The symbols move the units like this.
from | + * § ! $
w673 | w502 none w146 w396 w902
w630 | w286 none w191 w29 w775
w605 | w705 w632 w958 w942 w75
w191 | w574 none w651 w415 w502
w13 | w598 w714 w379 none w82
w477 | w415 w502 w274 w684 w396
w844 | w637 w29 w788 w240 w659
w714 | w481 w507 w561 w13 w170
w36 | w29 w775 w477 w659 w687
w454 | w446 w461 w687 w526 w705
w942 | w424 w605 w637 w381 w378
w82 | w13 w170 w65 none w351
w526 | w388 w454 w891 w49 w424
w775 | w630 none w502 w36 w969
w170 | w714 w810 w268 w82 w788
w75 | w605 w616 w29 w378 w446
w492 | w382 w278 w898 none w428
w461 | w981 none w969 w454 w466
w466 | w461 none w718 w705 w632
w598 | w881 w481 w428 none w13
w29 | w958 w630 w415 w844 w36
w854 | w49 w424 w751 none w381
w351 | w82 w788 w382 none w881
w541 | w268 w164 w378 w382 w278
w146 | w448 none w461 w696 w806
w958 | w802 w286 w810 w637 w29
w727 | w240 w659 w881 none w837
w637 | w117 w958 w170 w930 w844
w378 | w942 w75 w844 w987 w388
w396 | w477 w673 w696 w481 w507
w268 | w561 w412 w942 w65 w541
w561 | w118 w39 w424 w379 w268
w705 | w454 w466 w802 w424 w605
w684 | w788 w477 w278 w881 w481
w428 | w492 w118 w49 none w379
w49 | w898 w526 w837 none w854
w274 | w164 w448 w446 w278 w696
w448 | w651 none w981 w274 w146
w632 | w466 none w286 w605 w616
w788 | w170 w415 w541 w351 w684
w446 | w75 w981 w36 w388 w454
w286 | w718 none w574 w958 w630
w640 | w806 none w632 w412 w651
w574 | w902 none w640 w810 w191
w507 | w396 w902 w39 w714 w810
w981 | w616 none w775 w446 w461
w379 | w428 w561 w854 none w65
w891 | w659 w687 w481 w837 w117
w687 | w36 w969 w396 w891 w802
w810 | w507 w574 w412 w170 w415
w415 | w810 w191 w164 w788 w477
w481 | w684 w396 w118 w598 w714
w987 | w381 w378 w240 none w898
w696 | w274 w146 w454 w118 w39
w969 | w775 none w673 w687 w718
w806 | w146 none w466 w39 w640
w898 | w987 w388 w727 none w49
w718 | w969 none w902 w802 w286
w278 | w541 w274 w388 w492 w118
w117 | w891 w802 w714 w751 w637
w659 | w844 w36 w684 w727 w891
w424 | w526 w705 w117 w854 w942
w930 | w751 w637 w82 none w240
w65 | w379 w268 w381 none w382
w39 | w696 w806 w705 w561 w412
w164 | w412 w651 w75 w541 w274
w382 | w65 w541 w987 none w492
w837 | w727 w891 w598 none w751
w412 | w39 w640 w605 w268 w164
w616 | w632 none w630 w75 w981
w240 | w930 w844 w351 none w727
w118 | w278 w696 w526 w428 w561
w902 | w673 none w806 w507 w574
w651 | w640 none w616 w164 w448
w802 | w687 w718 w507 w117 w958
w881 | w351 w684 w492 none w598
w502 | w191 none w448 w477 w673
w381 | w854 w942 w930 none w987
w388 | w378 w446 w659 w898 w526
w751 | w837 w117 w13 none w930

The rows follow the links: the fewer symbols apart two units are, the more alike their rows tend to be.

Row, then unit:
-284   136  -330  -730   326   273   112   384   594   145   158   -61   559  -249  -102  -846   337   257   693   569   233   246   154   805   348    67  -576   -59   248   169   232   525   476    -2    87   760   299  -119  -502  -207  -262   330   861  -303  -774   264   204  -244    12    57   713    22   493   980   -84   -36   153  -531   766   615  -122 -> w902
-439   209  -292  -800  -428   606   301   715   589   489   195   182  -352  -286    84  -957   377   268   551   -29   251    52    27   878   497  -167   389  -338   425   192   339   704  -316    30    94   742   158   139   271  -360  -354   527   907  -378   414   -44   380  -108   144    74   226   112   628   876    79   -70  -101   -27   729   564  -118 -> w718
 -29   220  -645   848  -384  -129    21    19  -587   -89   339   -57  -607  -502  -240   935  -167   456   -28  -392   237   240   200  -753    -8  -347   638   227  -315   -32  -249  -550  -397  -105   309  -740   248  -407   356   391  -726    36  -710    11   667   185  -305  -209   578   231  -880   -49   103  -931   -37  -258    12   419    15  -835  -223 -> w49
-322  -314   788   607  -172   633   442   408  -719   524  -233   121  -362   496    72   483   444  -711   539  -666   -88  -196  -195  -146   496   569   586  -535   789   -78   558  -358  -231   127  -260  -390  -455   559   283  -588   678   446  -464  -213   579    52   389   393  -555  -448  -439   277   543  -577   -97   181   -55  -170   747  -279   219 -> w637
-228  -242   778  -289  -351  -300    10   480   641  -181  -314   -13  -878   647   -12  -378  -271  -426   383  -585  -150  -241   -42    29   476   471   875   317   745  -129  -264   153  -651   -80  -398   449  -563   -56   512   498   827   474   442  -462   874   194  -437   403  -786  -136  -277  -238   475   276  -172   126   172   563   498   362   322 -> w605
 486  -234   -67  -532   387   365  -271  -827   108    99  -322  -155   894  -290   -36  -391   550   137  -561   509  -417  -262   -43   428  -499  -162  -945  -258  -586  -235   157   299   696  -277   129   315  -216   381  -560  -141  -252  -757   422   330  -768   173   269   243   204  -159   812    33  -679   604    75  -119    78  -350  -903   218    19 -> w477
  -63    216   -467    805    497    458   -100    -74   -899    291    177    -57    583   -536   -139    935    230    564     81    644    129    347     89   -624     54   -377   -832   -154   -274    137    349   -619    514   -170    425   -822    476   -185   -469   -247   -414    105  -1004     71   -631    -68    229   -252    668      4    115    243     71  -1004   -140   -215     44   -397     19   -881   -110 -> w598
-482  -311  -246   267  -426  -379    66   648   -46  -162  -315  -132  -769  -259   -16   476  -175   436   663  -640  -300  -304   182  -484   423  -322   936   402  1068  -203   -94  -253  -545  -177   184  -295  -522    35   663   358  -147   563  -289  -449   789   176  -249   385   167   -96  -652  -230   793  -404   -80    45    88   560  1008  -315   236 -> w424
-182   233   580  -875  -370  -417   -34   428   973   -52   300    17  -688   442    -5  -661  -184  -467   347  -343   213   117    16   734   276   448   781   244   101    87  -163   655  -453  -187  -266   652   -68  -280   330   226   243   322   956  -325   493   129   -41  -156  -521   257  -107  -348   294  1111   131    16   128   224   445   573  -151 -> w632
 335   374     6   890   355  -364    43  -632  -423  -353   108    25   354  -256    46   967  -726   246  -503   378    28   175   136  -992  -418  -239  -530   338  -762   117  -424  -616   365   145   -11  -802   373  -320  -165   244  -221  -380  -726   405  -370  -137  -336  -256   329   330  -138   -47  -487  -943    50  -194  -208   213  -862  -672  -197 -> w492
  292    393    596  -1041   -256    447     23   -337    670    288    175    -74   -268    509    163   -966    494   -556   -289    -10      8    337   -318    946   -163    407    523   -291   -533    297    430    659   -187     79   -154    760    164     90    266   -463    360   -364    948    210    368   -147    397   -294   -400    238    176      7   -388    896      4    124   -108   -310   -525    630    -68 -> w630
 631  -329  -157   446  -221   793   -96  -996  -567   384  -140   188  -405  -288    80   288   584   120  -635  -616  -263  -349  -141    46  -642  -250   504  -603  -477   -32   423  -239  -373   228    39  -304  -689   670   224  -419   -52  -646  -416   503   436   -41   419   288   326  -489  -525   400  -643  -511    -3  -114    13   -50  -858  -185   197 -> w659
  265    241    487    822   -315    573     51   -422  -1161    305    165    -15   -224    537     26   1030    404   -448   -123    -45    232    303   -151   -405   -249    354    280   -438   -500     74    290   -720   -433     66   -171   -821    278    294    327   -302    456   -412   -908    351    377   -163    419   -264   -574     24   -661    371   -398   -940    221    192   -137   -169   -344   -846   -209 -> w240
 248   296  -196   772  -349  -345  -297  -640  -652   -95   107   -16  -587  -163  -160   960  -276   122  -470  -105   138   333   119  -637  -444  -308   620    12  -726    37  -321  -650  -354    15    11  -675    38  -274   371   271  -286  -508  -812   399   457   135  -273  -158   192   251  -714  -123  -434  -971    11   -88   165   254  -736  -607   -46 -> w898
 180  -276   663  -302   539   522  -186  -680   130   287  -232   -88   757   719   109  -330   284  -549  -321   440  -280  -113   -58   474  -401   339  -763  -187  -311  -230   220   289   626  -215  -369    -5  -135   310  -742   -60   734  -266   232   519  -856   160   243   330  -877  -404   734   254  -403   615    89    68   206  -408  -629   371    56 -> w415

Each walk starts at a row. The symbols on each line, taken left to right, move it on to the next unit.
Each answer is a row, close to the row of the unit it stands for.
start -273  -312   695  -457  -205   776   233   634   -21   559  -293   142  -521   547   198  -474   467  -608   382  -538  -220  -499  -110   594   266   406   537  -501   802  -170   513   247  -348   187  -209   438  -587   616   400  -671   747   426   403  -142   529   -81   587   227  -565  -446  -172   304   478   579   117   289  -310  -164   687   335   128
§ $ $ $ § * + ! +	 274  -223   585  -487   494  -796   -17  -584   811  -530  -268   228   443   702    64  -338  -719  -620  -266    76  -365  -460  -224   201  -333   287  -620   499  -313   -29  -535   399   421   -13  -332   352  -327   -69  -339   263   914  -473   236   193  -507  -222  -413   469  -951    97   707  -313  -685   447    12   146  -155   109  -550   519   100
$ $ § + +	 437  -236   644  -375  -600  -476  -267  -521   580  -195  -349   -73  -703   726  -138  -442  -312  -495  -490  -424  -211  -289   150    88  -327   504   894   236  -277  -417  -309   268  -486  -113  -315   382  -438    20   625   417   768  -282   512   153   994   167  -300   277  -964  -122  -359  -220  -519   501  -139   148   126   510  -609   127     1
start   102   -276  -1089   -500   -158    746     86     15     72    488   -160    155   -612   -767    178   -550    675    989     37   -500   -349   -362    136    611     93   -514    545   -710    307   -310    538    515   -417    201    377    232   -523    771    323   -850   -601   -125    465     10    757   -179    317    306   1049   -444   -216    268      4    356    110   -115   -141   -267    -50    509    149
§ + * § + §	 271   311   340  -859  -494  -318  -194  -329   768   -69   192  -170  -584   526   -18  -904  -152  -490  -239  -146   222   181    75   542  -342   395   744   151  -633    50   -78   556  -455  -191  -288   789   182  -413   348   355   213  -332   922   314   687   -10  -119  -133  -543   393    42  -414  -223   871   -47   195    76   370  -365   725  -142
§ + ! * ! §	-165  -275   521  -331   517   391   -54   593   235   263  -236  -207   637   509  -114  -366   382  -441   330   463  -271  -214   -71   507   160   477  -981   -96   835  -243   204   217   733  -132  -283   317  -172   481  -491  -203   774   434   472  -374  -829    60   257   268  -659  -377   822   131   530   350  -118   141   114  -676   656   207   208
start   278    366   -139    924   -199    498    -96   -743   -925    414     30    193   -367   -223      1    721    420    193   -452   -150    101    114     45   -612   -625    -60    408   -374   -911     34    315   -757   -221    157    110   -704    171    181    192   -388   -291   -531   -741    232    253    -26    400   -147    304    130   -548    297   -407  -1004    136     10    -46   -143   -640   -722   -205
§ + $ $ $ + § $ +	 -62   182  -393   931    52  -517   147   -41  -508  -312    28   183    72  -632    81   826  -597   598    65   470   211   147    92  -888  -163  -283  -422   282  -268   142  -409  -689   158    -9   163  -997   482  -420  -176   141  -600   -74  -860   -85  -412  -193  -390  -252   757   346   -90  -157   -19  -905   239  -107    11   113   -55  -801   -98
§ + $ $ + § + $	  -43    103   -579    880   -353    465     45     26   -980    236     14     79   -168   -690    -10   1021    603    645    -71   -108    161    195     45   -630     88   -316    316   -113    -27    197    352   -672   -309    -75    354   -871    150     30    285   -498   -732    -65   -997     16     84     29    196   -190    834    256   -590    316     39  -1005      8      7     32     -2     15   -754   -102
start  -305    183   -274    772     48   -448    202    641   -578    -46    207     62    454   -222    -84   1005   -427    198    431    397      3    375   -114  -1088    444   -151   -542    262    201    122   -419   -603    238     58    232   -615    518   -249   -250    189    -85    305   -907   -448   -523   -130   -374   -167    358    514    -92    -88    580   -984    -81    -61   -142     10    948   -817   -135
* § * ! § § § * $	-284  -199   715  -338   460  -619    80   553   629  -381  -135   254   408   620    80  -314  -613  -613   469    44  -158  -144  -286   127   406   316  -630   375  1001   -99  -680   313   395    48  -342   405  -299  -110  -355   445   726   378   363  -422  -396  -249  -355   313  -743  -114   667  -318   583   426    76   207  -207   286   704   513   390
§ + § $ + §	 -410   -377   -292   -406    521    274    187    740     94    202   -235   -231    832   -281   -136   -359    382    267    575    235   -385   -283     51    411    485   -306  -1075   -135   1077    -33    165    244    459    -46    139    265   -124    423   -503    -69      4    684    475   -393   -770    109    357    305    314   -409    678    152    871    440   -120     57    126   -501   1043    277    126
start  268  -437   652   422  -516  -308  -207  -314  -129  -293  -371    -9  -698   635   -52   468  -407  -432  -380  -861  -289  -439   170  -397  -256   428   973   144  -375   -88  -428  -324  -661   -99  -386  -374  -603   -21   552   345   641  -333  -376   293   729   257  -500   322  -736   -52  -873  -179  -436  -436   -23    28     3   590  -679  -320   347
$ * * ! § $ *	-113    47  -532  -926  -229   366   -14    63   485   358    44   137  -358  -540   112  -939   572   584    -7     2   197   107    20   951   -41  -594   379  -198  -212   220   411   758  -238    39   262   629   183   147   278  -460  -756   118   980    45   305  -131   355  -192   599    48   216   117    13  1046   -70  -233  -104   -98    94   564  -195
! § ! § $ + * $ !	-400  -384  -328   427   308  -785   247   914   -69  -506  -256    94   511  -292    76   457  -697   194   715   101  -239  -234   -55  -590   600  -253  -669   275  1162  -197  -427  -329   505   144   189  -469  -277  -193  -399   266   -47   612  -543  -528  -470  -144  -343   191   261  -127    31  -166   964  -385    22  -208  -113   167  1036  -231   190
start  -84  -223  -912   478   581   583  -173  -136  -638   270  -261  -178   793  -827   -95   420   294   799   -10   298  -292  -270   444  -241   -35  -554  -888  -289   239   -21   265  -140   561   -91   440  -426  -206   520  -408   -77  -419    57  -307   221  -860    91   310   446   904  -265   500   286  -121  -582  -136  -297   196  -543    81  -209   430
! + § * * * $ +	 341   176   -78  -818   327  -483   -71  -640   953  -265   161   102   373  -251   197  -954  -504   112  -491   427   274   207   -99   638  -480  -236  -202   209  -761   108  -439   499   172   -37    28   650   615  -350  -454   156  -351  -488  1001   395  -287   -97  -275  -284    29   357   549  -425  -636   924   -66    82  -192   -49  -647   493    16
§ $ + + + $ $	 127   205  -144  -760  -309  -321  -183  -673   903  -212    92   -77  -487  -232   -61  -872  -315   228  -381   -97   331   135    40   664  -404  -125   700   196  -721   -10  -302   592  -434    78   113   714   165  -289   326   351  -352  -488   738   300   654    37   -80  -238    62   380    58  -101  -531   801    38  -166   170   416  -778   569  -197
start -377   194   338  -924   261  -478    66   339  1046  -539    97   176   347   359   124  -903  -487  -486   249   386   284   372  -211   634   364   347  -490   394   333    73  -303   706   266   200  -184   790   187  -485  -275   255   294   362   836  -242  -433  -182  -439  -216  -531   111   477  -281   342  1021   -17   106    34   121   448   561  -154
§ + $ $ + § + $	 -324    346    581   -843   -286    458    146    389    579    236     22    -23   -311    461     40  -1018    414   -445    286     -5    212    141   -216   1072    232    340    558   -356    330    250    510    648   -240    161   -263    781    291    226    259   -511    248    123    925   -301    331   -152    326   -188   -430     25    152     74    494   1090     51     91    -86   -103    512    833   -125
§ $ $ $ § §	    4    293   -492   -897   -437   -280    -37   -114    861   -293    258    -22   -674   -708    -47  -1019   -252    545    121   -390    280    200     95    654    -11   -375    721    187   -288    244   -175    745   -591    -52    198    851    193   -247    458    202   -752    -77    896      0    330    117   -376   -209    540    388     12   -317    -32    810     45   -173    105    386    -38    541   -209
start  173   178   522  -871   383   160  -242  -308   522   274   207    -8   628   387     9  -788   341  -360  -343   644   276   209   -74   827  -443   302  -682  -302  -647   102   302   760   291     4  -218   781   530    25  -404  -146   106  -125   795    85  -556    80   187  -159  -654    52   852   132  -410   760   145   225    67  -534  -603   539   -63
$ $ ! ! $ !	-421   174  -243   778   188   303   158   473  -801   148   265   106   515  -224   -71   811   365    97   473   576   262   233   135  -402   484  -127  -733  -229   364   167   125  -658   591   128   143  -797   515    77  -324   -90  -274   473  -995  -486  -629   -11   159  -236   244    63   -58   226   517  -905   -20    -4   175  -496   779  -792  -253
§ $ $ $ § * + ! +	 -240    296    302    707   -397   -290    -46    328   -628   -224    266   -220   -497    560   -206   1003   -261   -448    415   -403    294     46    167   -871    362    453    560    117    198    201    -57   -668   -556   -196   -240   -773     13   -377    448    203    411    293  -1039   -307    712     79   -290    -60   -709    371   -853    -74    367   -941     12    117    139    227    401   -691   -209
start  -185    103    -80   -913   -391   -260    112    753    919   -287    242   -208   -607   -148   -249  -1018   -233    276    414   -252    147    130    163    584    338   -202    746    324    317    247   -215    648   -515    -13    -13    623    116   -333    381    390   -297    592    645   -402    531    181   -120   -308    109    332    -56   -248    624    844   -125    -70     29    370    811    702    -10
! * ! $ + + + $ +	 264  -362  -210  -279  -633  -297  -364  -871   538  -108  -286   -89  -856  -267  -120  -332  -331    60  -653  -567  -195  -403    64   243  -579  -108   927   226  -471  -162  -496   309  -488   -85    23   287  -559  -206   520   486    56  -713   370   438   884   375  -416   339   200   -67  -363  -170  -758   476    86    19   149   537  -860   410   201
+ § + + § §	-409  -244  -301  -328   186  -726   291   895   637  -411  -216   166   415  -203    18  -561  -801   386   748   170  -284  -251    -5   107   664  -280  -680   651  1325  -274  -387   228   252    53   133   236  -100  -133  -378   246  -245   652   350  -429  -191   -99  -513   193   411   -86   472  -140   821   414    42  -150  -225   301  1086   344    66
